Where the symbols take the elements:
Gif: vi>Laz, sa>., se>Vod, po>Mig, zo>Big, ze>Nup
Baf: vi>Rok, sa>Bez, se>Lam, po>Ves, zo>Kab, ze>Pim
Zuz: vi>Tun, sa>Pil, se>Zem, po>., zo>Muz, ze>Feb
Gur: vi>Zem, sa>Raz, se>Lif, po>., zo>Vaf, ze>Kuv
Did: vi>Gef, sa>., se>Mez, po>Tur, zo>Vuz, ze>Vod
Led: vi>Tur, sa>Zot, se>Rok, po>Gik, zo>Bov, ze>Gil
Mig: vi>Lam, sa>Gif, se>Vig, po>Rut, zo>Pom, ze>Bov
Geb: vi>Zug, sa>Ves, se>Deg, po>Tun, zo>Nos, ze>Mav
Rut: vi>Pog, sa>Mig, se>Lun, po>Nat, zo>Fut, ze>Fem
Vin: vi>Lun, sa>Gil, se>Vom, po>Fom, zo>Veb, ze>Pir
Mav: vi>Pur, sa>Dig, se>Sig, po>Ler, zo>Vef, ze>Pil
Ziz: vi>Dig, sa>Rok, se>Fem, po>Zug, zo>Gik, ze>Vom
Pir: vi>Gik, sa>Kab, se>Ves, po>Nos, zo>Pog, ze>Dup
Zem: vi>Kuv, sa>Nat, se>Muz, po>., zo>Zuz, ze>Fup
Mez: vi>Mit, sa>., se>Vuz, po>Pim, zo>Did, ze>Big
Tib: vi>Mez, sa>., se>Nup, po>Rok, zo>Zot, ze>Mit
Nos: vi>Rur, sa>Pir, se>Geb, po>Siz, zo>Deg, ze>Vef
Ler: vi>Vaf, sa>Mav, se>Kuf, po>., zo>Tel, ze>Zuz
Pur: vi>Pil, sa>Vom, se>Raz, po>Vaf, zo>Fom, ze>Geb
Vuz: vi>Voz, sa>., se>Did, po>Ren, zo>Mez, ze>Gif
Fem: vi>Gaz, sa>Bov, se>Gik, po>Daz, zo>Ziz, ze>Veb
Gik: vi>Dup, sa>Led, se>Ziz, po>Rur, zo>Fem, ze>Vin
Vef: vi>Fom, sa>Dup, se>Mav, po>Tel, zo>Sig, ze>Lav
Pog: vi>Fem, sa>Lam, se>Pir, po>Deg, zo>Ves, ze>Gaz
Dig: vi>Vom, sa>Pim, se>Gaz, po>Mav, zo>Dup, ze>Fut
Tur: vi>Gil, sa>Did, se>Pim, po>Dup, zo>Ren, ze>Vig
Pim: vi>Tar, sa>Mez, se>Ren, po>Dig, zo>Tur, ze>Pom
Zot: vi>Did, sa>., se>Tib, po>Led, zo>Nup, ze>Gef
Gaz: vi>Veb, sa>Ren, se>Dup, po>Sig, zo>Dig, ze>Rut
Big: vi>Bez, sa>., se>Gif, po>Pom, zo>Vod, ze>Tib
Lif: vi>Muz, sa>Fom, se>Vaf, po>., zo>Gur, ze>Siz
Kuf: vi>Gur, sa>Sig, se>Tel, po>., zo>Ler, ze>Zem
Deg: vi>Daz, sa>Pog, se>Nos, po>Kuv, zo>Geb, ze>Sig
Rok: vi>Pim, sa>Tib, se>Bov, po>Ziz, zo>Led, ze>Tar
Dup: vi>Vin, sa>Tur, se>Dig, po>Vef, zo>Gaz, ze>Lun
Nat: vi>Deg, sa>Rut, se>Lav, po>Zem, zo>Pil, ze>Daz
Zug: vi>Mav, sa>Ziz, se>Daz, po>Feb, zo>Rur, ze>Pur
Raz: vi>Nat, sa>Veb, se>Fom, po>Gur, zo>Pur, ze>Deg
Mul: vi>Mig, sa>Voz, se>Gil, po>Veb, zo>Tar, ze>Lam
Daz: vi>Sig, sa>Fem, se>Rur, po>Fup, zo>Zug, ze>Raz
Fom: vi>Lav, sa>Vin, se>Pur, po>Lif, zo>Raz, ze>Nos
Mit: vi>Big, sa>., se>Voz, po>Tar, zo>Gef, ze>Bez
Laz: vi>Nup, sa>., se>Baz, po>Lam, zo>Bez, ze>Vuz
Sig: vi>Raz, sa>Gaz, se>Vef, po>Kuf, zo>Mav, ze>Nat
Vod: vi>Baz, sa>., se>Big, po>Vig, zo>Gif, ze>Zot
Lam: vi>Bov, sa>Laz, se>Kab, po>Pog, zo>Baf, ze>Ren
Vom: vi>Fut, sa>Tar, se>Veb, po>Pur, zo>Vin, ze>Ves
Gil: vi>Vig, sa>Gef, se>Tar, po>Vin, zo>Mul, ze>Kab
Tel: vi>Lif, sa>Vef, se>Ler, po>., zo>Kuf, ze>Muz
Vap: vi>Tel, sa>Rur, se>Feb, po>., zo>Fup, ze>Lif
Vaf: vi>Zuz, sa>Pur, se>Gur, po>., zo>Lif, ze>Tun
Pom: vi>Baf, sa>Big, se>Mig, po>Fut, zo>Vig, ze>Rok
Tun: vi>Feb, sa>Geb, se>Kuv, po>., zo>Siz, ze>Ler
Kab: vi>Led, sa>Baz, se>Baf, po>Pir, zo>Lam, ze>Tur
Fup: vi>Kuf, sa>Daz, se>Vap, po>., zo>Feb, ze>Gur
Pil: vi>Geb, sa>Fut, se>Nat, po>Zuz, zo>Lav, ze>Zug
Tar: vi>Pom, sa>Mit, se>Mul, po>Vom, zo>Gil, ze>Baf
Fut: vi>Ves, sa>Pom, se>Rut, po>Pil, zo>Lun, ze>Ziz
Nup: vi>Vuz, sa>., se>Zot, po>Bov, zo>Tib, ze>Voz
Kuv: vi>Fup, sa>Deg, se>Siz, po>., zo>Tun, ze>Kuf
Siz: vi>Vap, sa>Nos, se>Tun, po>., zo>Kuv, ze>Tel
Veb: vi>Rut, sa>Mul, se>Vin, po>Raz, zo>Vom, ze>Pog
Bov: vi>Ren, sa>Nup, se>Led, po>Fem, zo>Rok, ze>Mul
Lun: vi>Pir, sa>Vig, se>Fut, po>Lav, zo>Rut, ze>Gik
Lav: vi>Nos, sa>Lun, se>Pil, po>Muz, zo>Nat, ze>Rur
Voz: vi>Gif, sa>., se>Gef, po>Mul, zo>Mit, ze>Laz
Vig: vi>Kab, sa>Vod, se>Pom, po>Lun, zo>Mig, ze>Led
Rur: vi>Vef, sa>Gik, se>Zug, po>Vap, zo>Daz, ze>Fom
Ren: vi>Mul, sa>Vuz, se>Tur, po>Gaz, zo>Pim, ze>Mig
Baz: vi>Zot, sa>., se>Bez, po>Kab, zo>Laz, ze>Did
Bez: vi>Tib, sa>., se>Laz, po>Baf, zo>Baz, ze>Mez
Gef: vi>Vod, sa>., se>Mit, po>Gil, zo>Voz, ze>Baz
Muz: vi>Siz, sa>Lav, se>Zuz, po>., zo>Zem, ze>Vap
Feb: vi>Ler, sa>Zug, se>Fup, po>., zo>Vap, ze>Vaf
Ves: vi>Ziz, sa>Baf, se>Pog, po>Geb, zo>Pir, ze>Dig

In the rows, 493 stands for zero.

The rows follow the links: the fewer symbols apart two elements are, the more alike their rows tend to be.

Some elements and rows for them; each showing differs a little:
Mig: 456,660,579,699,340,404,657,620,632,566,427,475,549,455,369,498,724,539,253,471,375,686,424,203,545,654,712,587,584,858,564,569,602,595,351,468,432,804,703,374,324,379,450,347,515,559,498,656,445,402,596,387,663,820,314,525,620,734,392,586,512,585,567,484,282
Dup: 652,568,417,587,665,507,324,512,491,431,275,609,543,504,519,686,665,262,546,480,628,559,468,338,690,345,479,324,386,580,653,432,382,536,294,92,509,461,369,313,477,298,639,441,426,692,665,492,474,820,578,380,413,334,581,572,626,420,256,335,619,455,552,739,687
Led: 225,873,286,543,350,679,577,217,835,373,545,597,324,369,418,694,383,403,421,316,653,706,620,473,448,636,392,527,581,633,550,679,483,432,446,381,320,557,555,524,407,320,537,545,495,633,433,695,387,533,465,408,684,344,458,260,420,274,578,594,500,639,580,702,710
Pir: 589,477,409,423,705,733,284,417,380,417,353,656,362,515,628,570,472,400,428,479,699,558,412,571,553,118,404,382,436,268,559,401,409,490,427,146,529,352,256,543,521,398,461,480,509,639,738,577,410,754,631,344,496,110,655,523,514,512,485,333,593,449,612,765,685
Mez: 706,555,547,748,424,655,621,578,239,421,445,333,602,407,519,448,468,256,504,577,741,516,451,435,217,604,589,280,533,659,222,568,389,651,333,490,513,408,588,584,513,251,386,601,537,647,396,526,338,479,487,501,385,654,486,606,713,431,174,328,460,362,582,179,250
Siz: 573,265,397,319,687,404,252,444,294,479,513,549,504,583,560,657,439,588,671,409,442,229,381,510,700,173,243,396,427,163,653,379,506,456,638,419,580,366,431,366,560,604,642,632,428,457,623,310,600,775,530,465,375,224,593,647,371,375,536,319,554,476,455,669,654
Pog: 580,238,685,443,629,639,395,625,264,590,331,549,388,507,628,304,666,675,196,613,511,479,372,512,544,143,673,561,511,389,619,279,535,517,436,454,547,572,415,518,468,627,359,278,620,408,744,622,441,462,710,309,597,479,472,596,471,867,587,483,525,381,570,553,244
Geb: 633,257,665,404,639,473,392,644,178,546,428,477,521,554,655,288,453,388,599,672,544,387,581,787,463,415,553,419,309,152,387,245,397,428,445,474,610,185,247,601,774,628,428,420,487,411,592,335,602,488,453,572,208,373,647,550,513,554,566,434,587,316,326,443,477
Gef: 379,624,364,445,413,896,527,198,500,260,561,523,306,445,501,665,315,462,364,266,872,523,416,527,255,456,306,509,632,463,454,690,423,516,544,450,452,465,574,626,382,288,324,697,597,587,445,633,245,486,539,281,683,317,525,417,460,298,533,427,438,571,672,461,553
Vef: 686,514,455,497,680,368,325,531,395,456,382,623,631,569,516,682,581,394,672,529,435,474,434,342,793,321,394,288,351,484,703,397,450,484,379,198,524,470,358,236,500,451,673,489,407,615,647,377,557,823,554,455,392,299,559,630,502,444,323,307,586,447,502,811,711
Gif: 409,633,522,724,328,525,624,485,504,460,479,410,543,443,383,602,570,531,244,461,515,584,380,263,370,586,611,511,679,826,468,615,572,645,419,515,441,745,797,431,302,343,488,520,553,591,336,724,340,372,511,365,675,834,323,542,593,553,315,523,445,549,621,283,210
Zug: 374,558,525,424,406,260,676,530,747,582,604,471,534,453,427,324,274,446,713,576,323,544,772,706,479,853,475,627,346,472,346,543,427,380,476,625,478,368,368,506,671,659,552,465,385,370,410,374,701,293,332,776,281,544,464,315,474,389,628,692,447,544,262,448,646
Kuv: 558,104,594,324,658,344,318,543,229,601,510,418,482,645,537,458,557,800,504,509,186,229,318,524,683,183,471,500,451,217,663,345,621,453,746,634,591,492,515,418,527,739,526,433,502,299,538,364,609,523,568,453,424,492,575,691,409,651,567,396,509,478,486,489,416

Each walk starts at a row. The symbols on each line, taken left to right, move it on to the next element.
Each answer is a row, close to the row of the element it stands for.
start 596,500,395,555,537,904,414,334,279,276,446,520,402,421,582,644,476,372,334,377,858,445,330,443,312,278,338,310,607,458,401,583,413,612,507,319,478,420,578,601,399,229,346,640,616,683,560,602,250,615,576,248,594,347,574,539,496,369,393,311,529,465,702,428,462
ze po sa po se vi vi zo vi -> 611,504,406,494,596,859,366,356,341,349,422,635,352,460,585,616,526,395,345,436,848,540,404,486,399,237,375,314,501,409,533,440,391,541,372,247,462,368,395,598,454,306,411,558,589,699,629,616,258,695,591,282,547,199,548,491,515,395,401,308,563,467,708,646,619
po ze ze zo ze ze vi vi se se -> 630,318,672,476,570,621,490,670,208,573,424,506,480,451,726,209,470,233,491,730,714,533,582,820,331,437,586,389,421,248,250,295,287,458,320,440,568,222,212,709,698,523,340,411,517,527,646,424,515,419,433,577,306,360,627,440,569,584,535,372,584,309,473,375,431
start 363,684,521,460,365,398,744,550,794,578,567,481,524,392,453,274,323,344,598,586,461,651,797,717,354,901,614,638,427,578,266,548,401,409,394,600,440,446,358,646,669,531,439,426,485,421,370,473,584,267,303,756,402,528,464,218,474,448,642,710,469,550,304,429,629
se po sa sa vi zo -> 668,508,657,755,512,562,649,697,261,501,329,449,685,407,590,394,537,126,507,639,701,567,553,547,351,623,702,352,459,635,218,510,355,614,229,458,501,327,431,519,607,320,401,490,506,674,533,477,507,528,453,566,329,595,515,529,721,511,190,397,551,304,439,264,396
se se vi se sa ze vi vi zo -> 578,643,417,682,531,739,479,434,393,295,386,500,540,463,492,779,557,268,373,415,781,520,336,246,376,369,448,271,625,666,447,599,473,620,428,312,452,522,621,465,363,189,483,602,526,730,473,552,270,662,594,299,543,481,481,611,584,313,167,318,507,452,670,454,455
start 599,461,535,605,495,813,588,498,177,415,499,418,510,405,547,437,440,322,377,561,912,487,443,665,135,495,547,348,623,436,221,541,354,538,401,572,543,319,484,686,519,397,207,615,616,576,465,506,297,417,473,473,449,530,510,546,589,442,353,334,474,390,601,164,332
se zo po sa vi zo vi zo -> 596,474,558,727,481,643,504,565,253,453,478,431,624,483,453,581,664,494,222,470,631,505,294,236,380,441,636,449,656,708,462,505,582,628,415,504,480,658,693,464,311,281,361,484,601,637,484,683,324,479,649,319,647,728,399,677,624,640,255,379,522,450,712,298,125
vi po po ze po ze po -> 640,193,580,464,660,180,343,606,297,611,418,445,670,615,501,443,627,682,579,601,143,256,343,318,711,248,524,490,428,423,687,331,630,531,613,517,549,588,581,253,520,726,684,478,458,358,525,336,628,599,566,531,377,614,461,769,517,616,417,403,475,488,382,478,342
start 710,473,643,648,575,400,558,801,322,588,325,429,677,408,608,282,562,136,575,758,597,524,595,580,534,609,755,383,381,542,295,396,329,511,255,354,568,310,300,511,635,427,528,429,469,586,572,355,560,580,419,643,245,546,566,521,693,570,233,393,534,323,376,381,448
zo vi vi se ze vi ze se ze -> 256,557,546,463,316,415,566,489,825,600,532,513,404,504,423,387,588,712,320,503,265,665,616,465,580,599,647,756,546,637,658,483,625,412,532,572,432,780,546,487,382,638,507,354,517,379,490,689,480,222,563,492,730,611,360,325,426,721,734,736,483,643,483,593,430
se se sa zo zo po zo ze se -> 345,371,586,355,455,591,488,433,542,572,546,502,261,456,549,319,523,866,217,450,347,591,439,650,482,342,590,779,521,345,605,349,576,438,549,595,488,617,416,631,456,687,315,280,616,361,616,626,461,228,614,409,733,395,449,378,378,780,854,701,506,536,554,597,336
start 553,351,417,397,747,587,229,355,402,441,402,632,394,518,618,590,480,499,559,492,551,391,444,613,662,143,283,420,417,219,635,342,434,493,546,278,536,321,267,436,568,493,533,499,481,497,712,377,519,742,579,381,434,169,650,591,426,444,575,345,628,505,523,770,707
vi ze zo se se se zo po -> 444,275,517,242,560,403,489,491,436,565,675,444,486,564,559,327,298,590,760,570,272,291,618,785,452,524,362,514,400,156,426,415,444,401,702,740,554,271,404,604,676,671,515,559,415,292,406,289,659,381,361,699,325,427,572,510,327,403,707,570,424,446,344,419,598
ze zo se se zo ze -> 725,293,583,464,637,184,475,629,301,589,455,354,760,624,527,408,451,418,796,602,295,296,569,527,587,462,493,390,364,379,459,348,452,481,508,558,637,322,397,358,644,635,655,529,443,447,489,186,686,596,388,696,204,592,551,680,587,445,326,397,508,407,307,373,548
start 702,400,645,663,567,383,424,687,364,601,283,487,576,525,517,458,792,532,270,579,356,588,377,292,653,333,809,486,479,671,624,342,573,559,314,370,545,678,500,311,415,574,489,282,478,495,696,530,487,483,645,389,522,665,433,625,625,863,306,392,590,432,564,496,271
ze se po po vi sa vi -> 297,650,310,366,475,401,441,320,890,504,562,650,369,512,456,653,376,548,676,338,412,569,650,471,685,569,316,559,440,448,699,558,505,404,602,403,434,543,443,409,460,542,676,527,375,483,468,460,612,581,438,570,539,289,573,304,353,353,686,623,448,669,410,820,851
zo ze po sa ze vi ze -> 399,306,528,296,538,468,430,427,497,606,501,511,336,541,550,339,542,885,340,511,280,463,469,589,594,295,515,750,496,256,660,343,607,389,642,662,520,562,400,585,508,747,469,292,536,268,605,547,540,310,589,485,647,441,457,435,335,701,875,644,484,565,438,587,356
start 607,433,607,700,532,497,508,649,324,560,332,434,510,472,525,493,791,542,192,562,565,588,320,234,505,367,773,420,581,720,558,431,582,602,360,405,545,659,610,426,362,402,389,397,611,625,632,662,399,499,676,352,634,752,451,678,684,836,225,456,556,426,635,443,146
sa vi se se vi zo po -> 498,892,358,676,409,538,539,462,792,406,443,611,544,401,441,722,542,269,487,421,620,648,507,195,570,649,454,441,524,772,577,701,434,563,321,224,380,654,609,338,375,227,617,510,420,729,483,640,396,668,497,379,561,494,455,434,546,309,271,481,541,577,553,685,666
zo vi ze ze zo vi sa zo vi se -> 355,719,465,581,254,694,715,433,565,350,634,424,531,376,457,418,330,365,465,434,720,592,582,607,109,802,520,559,588,663,205,697,409,526,427,652,391,467,648,648,474,331,339,622,562,531,245,635,401,319,381,605,545,650,438,343,539,340,439,627,439,510,499,173,401
